[[-1.34 -3.67 -0.60  1.88  5.07]
 [ 0.17  0.96 -1.39  0.59 -1.95]
 [ 0.13  1.18 -1.50  0.41 -2.17]] → -1.39

[ 3.57 -5.22 -3.04  1.38  3.10 -0.90 -0.21] → 1.38

[-4.22  3.19 -1.95 -3.03  4.01 -4.50  5.09] → -3.03

[[ 2.65  0.90 -3.87 -4.90  0.71]
 [ 0.12 -0.82 -1.29 -3.23 -5.30]
 [ 0.98  2.60 -5.82 -3.94 -3.24]] → -1.29

[ 0.93 -5.55  2.28  0.71 -0.83 -2.71  2.86] → 0.71

[-4.50  1.71 -0.41 -1.54  3.91] → -0.41

[[ 4.06 -1.24  4.04  1.25 -3.88 -1.29  1.21]
 [ 5.04 -1.24  5.01  1.23 -4.81 -1.31  1.20]
 [-1.59 -1.25 -1.60  1.36  1.49 -1.23  1.31]] → 1.23
---
[ 2.95 -4.66 -0.70  5.00 -2.97  2.67] result: -0.70

[ 3.22 -4.35 -4.14 -1.11  1.90 -0.36] result: -1.11

[[-1.49 -1.20 -0.62  2.50 -5.13 -0.27  0.45]
 [-2.26  3.04 -1.12  0.05 -0.07  4.05 -0.11]] result: -1.49

[-2.00 -1.04 -0.77 -4.38  2.85] result: -1.04

[ 1.15  0.67  0.99 -4.53 -0.58 -0.31] result: -0.31

[-2.32  1.39 -2.39 -3.83 -5.58  2.04] result: -2.39

[[-1.00 -0.76  2.18  5.74]
 [-2.59 -2.25 -1.45  4.24]] result: -1.45

[[ 0.91  0.12  0.21 -3.00 -0.83]
 [-0.21  0.30 -2.00 -4.20  1.12]] result: -2.00
---
[958 890 181 853 651 605] Out: 853
[ 443  196   57 -259 -588  893  452] Out: -588
[-190  307  594  721  345 -797  528] Out: 345
[77 49 27 61 22 14 51] Out: 22
[183 204  34  24] Out: 204
[ 27 313 930 818 429] Out: 930
[-967 -150  896  429 -611] Out: 896
[ 72  99  33  79 238 150 172] Out: 238
---
[[ 0.19  2.26  0.16  0.90 -1.81 -1.67 -0.29]
 [ 1.43  2.46  1.38  2.85 -4.82 -1.96 -3.24]
 [ 1.22 -3.54  0.00 -3.15  5.03  1.01  3.55]] -> 5.03

[[ 0.57  0.34  0.55 -0.73 -0.23]
 [ 5.47  4.44 -0.18 -1.92 -0.23]
 [ 0.36 -0.53 -0.08 -5.88 -0.18]] -> -0.08

[[ 1.43  2.06  0.99 -1.92  0.12  1.46 -1.92]
 [ 0.48  0.36  0.99 -0.45  0.36 -0.31 -0.45]
 [ 4.71  3.80  0.32 -1.90  4.65  2.09 -1.90]] -> 4.65

[[-0.67  3.03 -0.08 -2.30 -0.11]
 [ 4.34 -0.27  3.32  1.74 -0.32]
 [ 2.35  0.83  1.23  1.28 -2.32]] -> 1.23

[[-0.22  1.29  4.53 -3.89]
 [-0.71  0.18 -0.43  5.34]
 [ 1.85  4.63  1.73 -1.75]] -> 4.63

[[ 1.48 -3.26  5.12  2.48]
 [-1.43  2.94 -4.70 -1.99]
 [-3.05  4.47  0.13  3.39]] -> 4.47
---
[[-4.25 -4.99 -4.92  5.02  3.63 -4.84 -2.72]
 [-2.43 -4.15 -4.48  5.89  4.55 -4.71 -4.17]] → -4.71

[[ 2.44  5.14 -3.91 -2.34]
 [ 2.23  4.63 -3.19 -2.04]
 [ 2.16  4.48 -2.79 -1.98]] → -3.19

[[-1.33  1.51 -0.94  2.26 -2.64  4.40 -1.03]
 [-1.97  1.66 -2.62  2.32 -3.53  4.27 -1.64]] → 4.27

[[-5.21 -0.06  0.99 -1.22]
 [ 4.80  0.14 -1.31  1.45]] → -1.31

[[-0.14  0.07  0.21 -0.14 -0.78 -0.12  0.36]
 [ 4.13  0.50  0.65  0.48  4.48 -1.33 -1.76]
 [-0.70 -0.77  0.16 -0.22  0.95  0.22  0.22]] → -1.33

[[ 4.24 -4.01 -4.94  4.04  3.39 -4.10]
 [-2.55  2.49  4.19 -3.88 -1.46  2.55]] → -1.46

[[ 1.26 -2.07 -1.98  0.88  4.36]
 [-1.10 -0.16  1.01  0.36  0.16]] → 0.36
---
-0.613   1.248  -0.173  -0.697  -1.117  -1.554 → 1.248, -0.173

 0.146   0.115   0.038  -0.106 → 0.146, 0.115

-0.77   1.60  -0.53  -0.89  -0.30  -1.36 → 1.60, -0.30

-0.22   0.06  -0.03  -0.15   0.14   0.13  -0.15
-0.15  -0.20  -0.16  -0.15   0.03   0.02  -0.19
 0.22  -0.08  -0.01   0.21  -0.13  -0.14   0.19
→ 0.22, 0.21

 -1.767   -5.712   -3.577   -3.230   -1.050   -6.156   -2.443
 -5.275  -14.144   -0.101   13.403  -22.859   -1.653    0.824
  6.017   -1.667    1.004   -7.371  -24.179   -3.709   -6.648
→ 13.403, 6.017

-1.3   1.7  -0.2   1.0  -0.5   0.1
 0.8  -1.1  -1.1   0.2  -0.9  -1.4
→ 1.7, 1.0

-0.114   0.104  -0.020  -0.129  -0.034   0.123 → 0.123, 0.104

 -9.08   -0.81    9.58   -3.57  -11.61 → 9.58, -0.81

  6.05   11.54  -12.28   -2.87    5.51   -0.48    2.47 → 11.54, 6.05

 -1.87   -2.12  -10.07    9.87  -11.48   -5.36 → 9.87, -1.87
---
[[-2.66, -2.02, -5.70, -0.69, 1.22],
 [-1.89, -0.34, 1.69, 0.17, 0.06]]
-0.69

[4.30, -1.29, -0.49, -2.91]
-0.49

[4.89, 4.33, 1.53, -0.52, -5.63, -5.75, 1.08]
-5.75

[0.88, 4.26, -3.86, -2.39, -4.63]
-2.39

[-2.54, -4.20, 5.56, 0.28, -0.52]
0.28

[-0.41, 5.38, 2.10, 1.81]
2.10

[-2.97, -5.31, 0.59, 1.29, 3.38, 0.21]
3.38
